The symbols move the elements like this.
Q619 o Q514
Q619 d Q202
Q619 m Q856
Q619 q Q541
Q374 o Q139
Q374 d Q104
Q374 m Q808
Q374 q Q918
Q904 o Q841
Q904 d Q918
Q904 m Q871
Q904 q Q104
Q803 o Q904
Q803 d Q592
Q803 m Q606
Q803 q Q889
Q929 o Q396
Q929 d Q308
Q929 m Q986
Q929 q Q554
Q866 o Q219
Q866 d Q568
Q866 m Q139
Q866 q Q54
Q139 o Q634
Q139 d Q984
Q139 m Q541
Q139 q Q441
Q984 o Q800
Q984 d Q139
Q984 m Q602
Q984 q Q841
Q689 o Q764
Q689 d Q606
Q689 m Q303
Q689 q Q340
Q920 o Q54
Q920 d Q25
Q920 m Q918
Q920 q Q390
Q303 o Q680
Q303 d Q323
Q303 m Q830
Q303 q Q595
Q219 o Q342
Q219 d Q986
Q219 m Q634
Q219 q Q14
Q724 o Q187
Q724 d Q680
Q724 m Q25
Q724 q Q110
Q25 o Q559
Q25 d Q920
Q25 m Q904
Q25 q Q215
Q158 o Q48
Q158 d Q980
Q158 m Q929
Q158 q Q594
Q244 o Q602
Q244 d Q808
Q244 m Q110
Q244 q Q871
Q441 o Q64
Q441 d Q841
Q441 m Q619
Q441 q Q139
Q808 o Q541
Q808 d Q244
Q808 m Q361
Q808 q Q764
Q514 o Q689
Q514 d Q594
Q514 m Q164
Q514 q Q980
Q595 o Q361
Q595 d Q396
Q595 m Q342
Q595 q Q303
Q800 o Q889
Q800 d Q634
Q800 m Q158
Q800 q Q97
Q606 o Q871
Q606 d Q689
Q606 m Q323
Q606 q Q48
Q980 o Q340
Q980 d Q158
Q980 m Q308
Q980 q Q514
Q14 o Q830
Q14 d Q419
Q14 m Q64
Q14 q Q219
Q110 o Q521
Q110 d Q361
Q110 m Q215
Q110 q Q724
Q48 o Q244
Q48 d Q340
Q48 m Q396
Q48 q Q606
Q215 o Q568
Q215 d Q390
Q215 m Q104
Q215 q Q25
Q342 o Q390
Q342 d Q222
Q342 m Q915
Q342 q Q830
Q979 o Q308
Q979 d Q521
Q979 m Q866
Q979 q Q856
Q54 o Q14
Q54 d Q559
Q54 m Q441
Q54 q Q866
Q602 o Q158
Q602 d Q541
Q602 m Q521
Q602 q Q202
Q841 o Q97
Q841 d Q441
Q841 m Q202
Q841 q Q984
Q915 o Q374
Q915 d Q889
Q915 m Q340
Q915 q Q592
Q340 o Q808
Q340 d Q48
Q340 m Q595
Q340 q Q689
Q680 o Q856
Q680 d Q724
Q680 m Q920
Q680 q Q361
Q64 o Q592
Q64 d Q97
Q64 m Q514
Q64 q Q634
Q361 o Q979
Q361 d Q110
Q361 m Q390
Q361 q Q680
Q521 o Q929
Q521 d Q979
Q521 m Q568
Q521 q Q187
Q554 o Q323
Q554 d Q164
Q554 m Q419
Q554 q Q929
Q390 o Q866
Q390 d Q215
Q390 m Q374
Q390 q Q920
Q541 o Q980
Q541 d Q602
Q541 m Q979
Q541 q Q619
Q164 o Q303
Q164 d Q554
Q164 m Q14
Q164 q Q308
Q764 o Q619
Q764 d Q871
Q764 m Q680
Q764 q Q808
Q986 o Q222
Q986 d Q219
Q986 m Q800
Q986 q Q419
Q517 o Q25
Q517 d Q830
Q517 m Q803
Q517 q Q222
Q187 o Q554
Q187 d Q856
Q187 m Q559
Q187 q Q521
Q918 o Q441
Q918 d Q904
Q918 m Q764
Q918 q Q374
Q308 o Q595
Q308 d Q929
Q308 m Q219
Q308 q Q164
Q104 o Q984
Q104 d Q374
Q104 m Q244
Q104 q Q904
Q323 o Q724
Q323 d Q303
Q323 m Q517
Q323 q Q396
Q871 o Q202
Q871 d Q764
Q871 m Q724
Q871 q Q244
Q97 o Q803
Q97 d Q64
Q97 m Q594
Q97 q Q800
Q856 o Q164
Q856 d Q187
Q856 m Q54
Q856 q Q979
Q559 o Q419
Q559 d Q54
Q559 m Q841
Q559 q Q568
Q222 o Q215
Q222 d Q342
Q222 m Q889
Q222 q Q517
Q634 o Q915
Q634 d Q800
Q634 m Q980
Q634 q Q64
Q419 o Q517
Q419 d Q14
Q419 m Q97
Q419 q Q986
Q594 o Q606
Q594 d Q514
Q594 m Q554
Q594 q Q158
Q830 o Q920
Q830 d Q517
Q830 m Q592
Q830 q Q342
Q396 o Q110
Q396 d Q595
Q396 m Q222
Q396 q Q323
Q568 o Q986
Q568 d Q866
Q568 m Q984
Q568 q Q559
Q889 o Q104
Q889 d Q915
Q889 m Q48
Q889 q Q803
Q202 o Q594
Q202 d Q619
Q202 m Q187
Q202 q Q602
Q592 o Q918
Q592 d Q803
Q592 m Q689
Q592 q Q915

In the rows, 455 stands for zero.

The rows follow the links: the fewer symbols apart two elements are, the more alike their rows tend to be.

Each row is also shifted at random along 2 hidden directions that mean nothing.

Some elements, each with a row of numbers:
Q323
323,429,437,418,330,534,425,500,567,352,504,439,420,521,565,349,585,541,380,482,438,407,511,466,440,462,455,466,528,536,446,412,440,499,507,550,486,364
Q568
560,393,418,487,354,436,620,385,578,458,455,435,444,374,375,489,410,391,344,338,412,453,425,392,348,486,474,389,426,340,542,365,452,485,466,423,347,486
Q808
276,346,412,436,527,431,418,374,352,393,440,559,553,450,368,494,333,437,518,422,618,496,347,473,416,418,424,430,466,358,365,491,429,370,363,404,409,464
Q361
436,460,480,399,451,488,487,471,426,413,469,465,568,421,461,547,415,465,434,489,540,456,394,506,392,327,276,411,433,408,448,484,498,301,315,499,361,472
Q866
287,569,576,499,576,366,519,467,546,418,492,368,428,316,381,580,353,429,530,481,353,445,491,372,466,398,332,422,452,436,563,570,409,453,406,426,436,525
Q724
353,453,472,427,323,527,427,488,595,296,545,382,318,497,483,392,482,481,393,439,434,386,490,435,553,476,371,479,578,582,322,514,378,409,499,605,539,351
Q800
788,418,395,514,461,420,446,385,382,621,427,557,522,425,403,406,426,460,470,414,428,483,466,426,442,506,622,439,440,367,497,318,525,473,504,403,433,491
Q64
331,459,425,523,477,410,435,523,303,529,384,508,395,517,530,413,440,354,506,441,497,492,403,394,392,507,571,515,298,422,496,435,489,578,436,275,496,468
Q680
298,435,418,447,330,521,496,509,384,346,441,431,416,567,534,454,488,412,495,499,573,419,364,486,440,397,319,439,336,434,424,500,447,385,321,475,498,415
Q871
401,433,449,405,418,472,360,396,553,354,480,419,359,507,447,456,456,503,467,439,456,419,492,484,558,492,469,445,580,601,247,524,390,406,553,549,529,384
Q918
424,375,396,512,344,539,515,457,276,492,256,472,435,564,486,431,376,316,535,483,563,470,286,533,461,473,514,454,302,383,310,426,556,331,387,347,486,443
Q139
447,454,449,496,536,400,503,411,371,491,393,481,482,375,350,537,261,328,567,418,515,461,400,455,383,470,463,465,315,372,471,495,457,467,384,322,448,523
Q830
388,523,501,428,359,513,533,572,448,510,430,341,522,520,522,439,528,450,475,504,412,512,433,454,549,354,406,453,423,506,507,417,568,433,391,435,506,440
Q986
874,398,360,452,361,437,559,442,411,591,442,518,576,432,470,378,490,437,357,363,441,459,430,427,354,412,512,390,374,338,619,282,513,497,408,418,347,454
Q980
635,463,458,397,595,352,385,451,342,499,449,572,587,462,503,469,426,517,534,516,505,552,436,476,409,427,488,433,388,428,523,491,440,525,431,391,414,590
Q158
281,316,345,455,534,393,456,322,483,503,503,558,418,387,471,362,468,529,392,342,470,429,451,393,394,556,657,464,491,348,501,365,340,542,562,390,385,455
Q915
508,530,532,448,497,480,378,470,370,638,452,481,603,407,416,489,461,456,440,457,444,522,460,521,528,400,526,429,460,357,467,407,557,410,476,408,397,536
Q979
266,450,442,447,582,381,439,417,455,351,477,500,454,363,431,563,385,467,498,434,532,495,488,436,340,370,348,427,379,414,569,579,373,447,391,462,356,491
Q54
429,507,510,532,418,459,534,554,485,377,408,364,377,482,513,510,400,368,558,546,450,448,449,458,488,415,357,474,356,544,471,510,491,469,345,398,529,483
Q602
736,385,454,419,580,386,385,374,457,463,498,518,461,371,396,541,354,467,421,446,495,406,448,495,430,508,515,430,499,394,414,455,380,429,528,474,389,421
Q841
767,509,519,477,439,426,438,493,526,441,363,406,334,485,412,479,410,404,488,457,405,415,512,455,547,520,498,456,536,567,338,517,445,463,502,432,552,461
Q374
269,287,445,494,450,481,564,433,283,593,314,494,555,481,346,516,354,319,478,341,547,448,305,499,384,432,527,424,372,263,412,371,505,387,379,355,383,460
Q514
390,526,456,466,529,407,283,454,384,361,465,527,385,486,504,447,453,457,549,537,460,533,491,434,536,511,518,515,400,536,454,557,437,537,465,418,515,500
Q215
557,418,443,435,350,552,590,402,551,516,435,408,490,421,339,551,431,421,374,324,417,409,458,506,456,410,434,367,523,384,373,351,474,356,504,504,358,437

In each set, the symbols that take the first to the second take the third to the fourth, perhaps in another order. Give the fourth.
Answer with the element's name.
A 316,530,466,472,493,408,553,463,510,416,440,437,420,391,421,574,376,385,471,434,444,480,441,412,417,405,333,378,411,408,569,528,428,446,378,406,359,502
B 1093,535,533,462,440,455,550,437,559,516,454,395,498,407,397,563,432,422,500,463,355,488,489,439,478,380,363,385,504,450,521,473,492,426,436,468,403,532
C 788,520,491,273,389,478,411,473,493,474,555,491,593,468,474,453,573,571,367,500,454,497,522,454,462,373,402,428,618,482,462,405,510,370,481,626,411,430
D Q595

A 327,347,328,474,385,457,473,446,503,357,457,512,331,487,573,334,552,480,386,449,524,437,468,387,358,510,527,566,383,431,536,336,391,620,472,470,474,357
B 716,420,416,509,439,478,477,465,431,517,382,496,386,540,502,367,465,447,429,445,399,470,440,450,477,541,619,454,384,431,411,360,498,579,510,392,531,438
C 154,523,504,548,521,374,429,480,479,387,425,397,309,428,375,530,295,369,583,441,456,399,512,385,495,509,489,465,424,528,439,572,372,480,450,343,517,511
D Q856

A 370,460,415,557,411,407,415,443,508,464,461,470,315,471,443,332,465,437,414,424,333,407,545,349,448,538,671,525,469,546,416,418,413,570,573,394,562,437
B 452,467,434,449,522,386,433,450,597,423,585,485,491,355,531,416,470,517,335,399,414,466,533,398,404,493,482,424,518,472,593,416,371,536,542,510,439,454
C 283,504,492,370,622,412,332,441,366,508,519,499,582,408,452,467,520,529,458,511,472,528,486,507,516,439,454,413,566,484,426,498,466,409,469,499,410,495
D Q830

A 604,400,452,329,492,488,315,397,459,517,573,463,561,447,470,394,489,564,385,469,441,423,499,490,465,465,542,467,614,463,395,430,438,405,566,545,376,399
B 516,531,513,399,497,441,319,507,313,437,491,436,474,573,540,439,495,549,549,585,515,495,480,557,618,429,469,473,422,572,377,547,550,430,438,483,534,443
C 433,569,496,513,395,530,473,529,496,414,387,321,405,509,463,518,426,405,539,517,413,441,466,552,549,359,314,471,406,539,393,518,559,379,333,477,509,471
D Q215

A 576,564,523,448,508,382,505,424,597,526,513,394,456,357,426,476,497,529,397,426,329,458,534,365,434,515,470,399,504,506,623,420,446,528,514,505,469,476
B 169,468,465,484,350,517,543,522,431,519,391,394,440,524,495,412,458,360,477,463,431,442,389,481,424,437,438,466,342,455,535,344,568,503,354,423,492,453
C 474,572,491,501,461,455,397,547,414,391,480,451,439,478,549,414,498,500,497,582,498,549,500,458,431,436,336,531,334,532,568,499,442,537,395,447,511,470
D Q396

A 591,456,498,493,311,567,508,468,583,406,393,343,325,516,455,445,465,456,431,430,380,383,434,481,517,411,402,434,567,496,386,441,504,396,468,496,488,404
B 406,532,513,425,529,424,473,461,405,525,392,478,547,426,331,576,311,401,556,473,426,452,423,518,513,439,425,396,520,486,387,554,497,330,454,435,398,542
C 260,536,473,412,593,340,363,451,523,401,575,470,512,317,518,522,451,529,460,490,463,505,548,349,397,428,397,415,430,473,658,513,370,543,425,469,383,515
D Q419

A 408,494,423,419,362,518,539,470,385,605,446,446,624,442,455,463,514,429,400,436,476,518,421,506,419,373,424,350,375,328,595,370,596,389,368,436,392,501
B 323,520,530,449,320,519,509,490,608,489,506,363,378,486,482,380,570,508,371,453,314,429,573,435,511,440,512,504,563,546,488,395,478,485,502,512,525,415
C 446,532,523,449,425,484,559,481,506,479,414,397,543,426,444,602,422,387,461,458,408,504,472,513,443,353,351,362,453,468,515,456,546,344,370,447,400,530
D Q25

A 335,677,609,500,607,350,340,510,512,421,493,405,354,422,494,477,438,428,589,589,318,471,660,413,557,478,481,471,461,583,439,616,463,607,512,430,591,510
B 552,470,461,359,443,449,461,386,449,617,457,432,512,498,393,422,478,474,367,369,400,466,459,450,476,455,602,373,594,397,408,328,506,392,558,470,414,451
C 287,393,439,472,590,385,365,455,556,330,491,402,287,396,447,441,427,478,496,461,422,337,564,422,525,552,469,527,566,557,319,594,298,489,579,487,578,403
D Q980

A 469,434,446,487,549,409,414,503,355,342,442,476,356,494,458,492,363,384,582,534,544,473,444,461,526,492,391,536,367,484,369,565,388,481,419,401,538,443
B 333,299,438,487,594,416,394,348,533,391,491,573,347,371,357,478,330,469,434,311,495,341,470,365,372,546,524,445,553,411,394,495,254,467,589,479,395,432
C 688,442,485,503,349,488,586,504,540,395,419,363,345,481,431,420,445,361,427,431,405,432,477,434,487,461,394,489,466,492,415,435,493,483,424,456,515,400
D Q866

A 416,527,557,397,594,382,314,416,477,440,506,407,549,419,359,607,426,502,554,552,463,520,508,519,521,432,357,416,594,516,316,659,414,356,478,563,427,498
B 652,480,488,463,553,423,503,457,389,368,495,513,546,352,485,527,385,413,501,539,537,507,436,440,384,375,300,429,349,450,558,553,488,400,332,434,388,514
C 270,465,464,463,485,480,467,506,486,292,449,468,355,495,543,481,397,384,578,510,548,476,409,442,405,473,347,489,335,480,510,598,411,482,362,447,494,429
D Q14

A 456,580,542,479,567,390,561,493,464,456,463,397,479,357,383,540,367,387,521,439,433,514,502,431,383,431,343,429,429,442,589,522,486,453,389,405,378,548
B 332,389,407,461,606,374,408,391,370,387,449,565,488,422,416,534,340,437,523,414,570,421,406,438,354,494,454,468,417,415,495,546,404,455,416,380,374,500
C 736,552,520,375,440,511,404,416,593,438,570,373,517,419,446,520,475,540,450,457,402,485,533,463,507,338,304,421,639,556,380,519,402,333,458,641,426,438
D Q104

A 739,558,483,495,307,499,500,557,567,501,443,408,364,452,521,399,501,506,435,452,348,417,536,403,515,472,481,500,431,557,534,441,486,561,513,432,524,450
B 649,308,325,500,365,460,519,461,343,568,373,551,370,522,477,338,459,458,413,374,447,473,375,425,413,515,644,498,341,370,465,294,553,546,525,322,482,471
C 487,473,459,461,416,457,445,460,637,285,473,409,278,456,474,457,451,469,425,444,475,384,506,416,467,525,373,514,470,574,438,523,305,493,461,564,515,373
D Q559

A 429,423,417,491,552,394,336,460,375,346,411,487,393,477,469,495,360,405,568,463,574,463,393,508,426,502,408,493,346,475,351,517,402,477,418,414,484,455
B 741,502,495,379,606,382,343,308,536,443,541,453,404,347,433,512,383,483,447,474,430,424,495,442,482,493,449,422,625,526,430,590,357,462,579,522,455,459
C 437,466,452,418,534,425,355,327,523,430,548,457,465,392,402,529,465,514,396,394,443,371,459,449,511,453,483,407,657,479,287,511,391,374,570,542,434,398
D Q764

A 293,505,455,508,360,495,468,479,337,437,337,413,384,555,434,421,391,384,545,487,432,442,362,499,560,463,459,478,345,478,329,500,517,408,359,369,508,478
B 313,434,464,436,638,375,411,391,441,411,467,514,507,348,439,555,355,444,542,450,516,492,472,417,434,490,401,465,465,425,464,578,353,423,417,404,404,504
C 445,617,545,462,619,344,359,433,419,549,466,476,496,356,432,542,352,461,520,502,329,541,523,416,482,495,432,391,477,475,559,521,445,515,470,395,471,566
D Q689

A 370,574,542,432,702,344,306,420,409,439,537,520,495,347,487,509,438,539,545,522,408,485,557,402,467,447,457,424,464,502,533,561,376,586,539,462,470,535
B 524,473,488,419,473,388,444,437,585,482,613,483,470,366,490,399,488,557,370,446,373,499,567,428,373,434,441,440,575,464,590,444,329,526,559,518,459,430
C 541,509,473,408,359,491,516,453,572,553,525,411,536,424,444,429,534,507,368,428,332,490,514,443,467,417,438,399,595,436,509,431,486,425,542,552,423,454
D Q915

A 449,332,391,454,291,487,593,440,420,596,422,452,586,448,442,384,502,461,329,337,434,437,350,434,373,457,537,392,469,285,521,215,535,372,466,482,364,434
B 284,611,548,515,468,444,559,502,467,380,410,363,322,389,463,560,406,401,560,524,400,414,530,432,463,450,319,478,373,525,505,588,417,503,411,444,535,469
C 232,380,406,434,430,461,391,477,358,362,394,481,440,543,488,496,418,394,549,491,606,428,354,505,475,465,448,552,411,453,326,536,445,373,393,455,507,403
D Q158

A 292,518,498,483,489,400,512,466,458,524,454,489,505,366,463,505,443,453,458,500,368,472,510,381,362,431,433,395,399,444,638,424,444,516,428,413,424,554
B 652,462,404,489,345,468,548,546,532,440,437,391,374,505,489,367,566,444,410,471,369,485,512,378,435,488,518,490,419,506,549,365,509,568,479,442,499,388
C 865,488,479,457,355,536,483,509,447,576,420,430,511,555,461,371,526,461,417,477,412,483,394,506,592,450,569,441,524,478,295,379,627,404,492,492,552,410
D Q915

